Below are the code and all the weights of a small trained network. Each question names an input and a class and asks about switching units off, where a switched-off unit gives its printed mean instead of its output.

import numpy as np


def w(rows, s, z=0):
    codes = np.array(rows[::2]) - 128.0
    scale = np.full(codes.shape[1], s)
    scale[-1] = z or s
    return codes * scale


def norm(h):
    return h / np.sqrt((h * h).mean(-1, keepdims=True) + 1e-5)


def f(y):
    return y / 2 * (1 + np.tanh(0.7978845608 * (y + 0.044715 * y**3)))


def log_softmax(a):
    a = a - a.max(-1, keepdims=True)
    return a - np.log(np.exp(a).sum(-1, keepdims=True))


def net(x, mask):
    res = np.array(x, float).reshape(1, 5) / 4 @ E
    u = 0
    for l in range(2):
        y = f(norm(res) @ A[l][:, :-1].T + A[l][:, -1])
        res = res + np.where(mask[u : u + 5], y, B[l][:, -1]) @ B[l][:, :-1]
        u += 5
    return log_softmax(norm(res)[-1] @ U[:, :-1].T + U[:, -1])


A, B = {}, {}
E = w([
[129,133,109,119,128,129,140,119,134,117,127],'x0',
[88,91,69,158,165,130,156,101,183,231,190],'x1',
[112,109,130,124,139,128,97,98,114,113,114],'x2',
[103,50,166,156,235,91,252,112,196,89,96],'x3',
[106,148,159,39,153,66,96,220,96,26,187],'x4',
],0.0036)
A[0] = w([
[47,152,38,73,87,143,22,162,115,173,239,214],'0.n0',
[199,206,113,119,47,120,62,135,52,107,165,185],'0.n1',
[213,184,103,158,1,215,96,30,46,189,150,123],'0.n2',
[66,94,108,159,146,133,162,111,203,144,105,3],'0.n3',
[207,121,187,192,104,205,203,57,93,73,10,119],'0.n4',
],0.0043,0.0025)
B[0] = w([
[70,130,56,76,40,30,192,160,47,225,37,253],'0.n0',
[134,250,149,209,165,96,49,125,233,58,125,240],'0.n1',
[145,9,216,58,231,180,223,135,103,27,211,244],'0.n2',
[209,166,92,168,71,205,33,88,138,227,161,143],'0.n3',
[136,210,102,29,77,10,182,182,89,226,4,199],'0.n4',
],0.0045,0.0056)
A[1] = w([
[84,102,71,183,97,189,126,123,196,186,93,1],'1.n0',
[155,99,213,73,160,164,162,133,92,49,108,43],'1.n1',
[57,2,116,72,160,185,196,145,80,155,235,31],'1.n2',
[201,127,135,56,161,116,137,146,79,112,147,57],'1.n3',
[141,222,171,109,160,96,109,185,146,71,83,72],'1.n4',
],0.0062,0.0042)
B[1] = w([
[197,137,181,174,209,174,157,101,156,37,114,145],'1.n0',
[232,121,168,174,169,139,186,68,158,205,83,208],'1.n1',
[42,156,97,118,75,126,2,188,78,39,233,218],'1.n2',
[163,94,173,188,205,188,191,138,229,146,108,160],'1.n3',
[94,49,94,154,131,193,118,93,126,142,188,253],'1.n4',
],0.007,0.006)
U = w([
[206,51,225,216,241,247,229,53,217,167,114,21],'0',
[36,135,93,124,92,172,24,212,56,41,229,153],'1',
[91,201,50,29,44,41,220,211,64,252,2,252],'2',
],0.0065,0.0032)

Each question gives the input, the list of numbers given to net, and the class t.
The units are the neurons (one row each of A and B). Each row of codes is followed by its name. A weight is (code - 128) times the scale printed after its matrix; where a second scale follows, it is the last column's (A, B and U).
mask holds one flag per neuron, layer by layer. A switched-off neuron (its flag False) gives its mean, the last column of its row in B, instead of its output. The means were averaged over made-up inputs and are rounded, as every weight is.
A unit's drop is (log p(t) with every unit on - log p(t) with that unit switched off) / (log p(t) with every unit on - log p(t) with every unit switched off).
The circuit of an input: a set's keep is (log p(t) with only the set's units on - log p(t) with every unit switched off) / (log p(t) with every unit on - log p(t) with every unit switched off). Starting from all 10 units, units are removed one at a time, each time the one whose removal leaves the highest keep (on an exact tie, the one counted first), for as long as the keep stays at least 0.8.
circuit, biggest first: the units of the circuit, biggest drop first
most important unit: the unit with the biggest drop
k most important neurons: the k neurons with the biggest drops, biggest first
k most important neurons of layer l: the k neurons of layer l with the biggest drops, biggest first
drop of u: that unit's drop, to one decimal
input [0,-6,-4,-4,-3], class 0: circuit, biggest first : 0.n2
input [6,1,0,-7,-7], class 1: 3 most important neurons : 1.n2, 0.n2, 0.n0
input [-4,8,0,8,1], class 1: 2 most important neurons : 0.n1, 1.n2
input [2,-7,-1,2,-1], class 2: 2 most important neurons : 0.n4, 0.n2
input [5,0,1,6,-2], class 2: 3 most important neurons : 0.n4, 1.n4, 0.n2
input [6,7,6,-2,-1], class 1: circuit, biggest first : 0.n4, 1.n2
input [6,1,-5,0,6], class 2: 2 most important neurons of layer 0 : 0.n2, 0.n0
input [-6,8,-8,-2,-1], class 1: circuit, biggest first : 0.n4, 1.n2
input [3,3,-2,-1,-6], class 1: circuit, biggest first : 1.n2, 0.n2
input [-4,-8,-2,1,1], class 0: 2 most important neurons : 0.n0, 1.n2
input [7,-8,5,1,4], class 0: 3 most important neurons : 0.n0, 1.n2, 1.n1
input [5,5,-3,3,1], class 1: 4 most important neurons : 0.n4, 0.n1, 1.n1, 1.n2
input [-4,5,-8,2,2], class 1: 2 most important neurons : 0.n1, 0.n4
input [8,6,-6,6,1], class 1: most important unit : 0.n1
input [0,-3,0,6,-2], class 2: 2 most important neurons of layer 0 : 0.n4, 0.n2
input [4,1,4,-3,-8], class 1: 2 most important neurons of layer 0 : 0.n2, 0.n1
input [2,0,-2,-6,-3], class 0: 2 most important neurons of layer 1 : 1.n1, 1.n3
input [-8,-1,5,-4,-2], class 0: 3 most important neurons : 0.n2, 0.n1, 1.n1
input [1,-4,1,0,-1], class 0: 3 most important neurons : 0.n0, 1.n2, 1.n4
input [-7,5,-6,-4,2], class 2: most important neuron of layer 0 : 0.n0
input [2,4,-4,-6,5], class 2: 2 most important neurons : 0.n0, 1.n2
input [1,1,5,-5,3], class 2: 2 most important neurons : 0.n0, 1.n2
input [4,-7,-2,4,0], class 2: 2 most important neurons of layer 0 : 0.n4, 0.n2
input [-8,-2,6,-8,-7], class 0: drop of 0.n2 : 2.4
input [-5,3,3,4,4], class 1: drop of 0.n1 : 0.7
input [-3,7,-8,-2,-7], class 1: drop of 1.n2 : 0.8
input [8,8,1,-4,3], class 2: circuit, biggest first : 0.n0
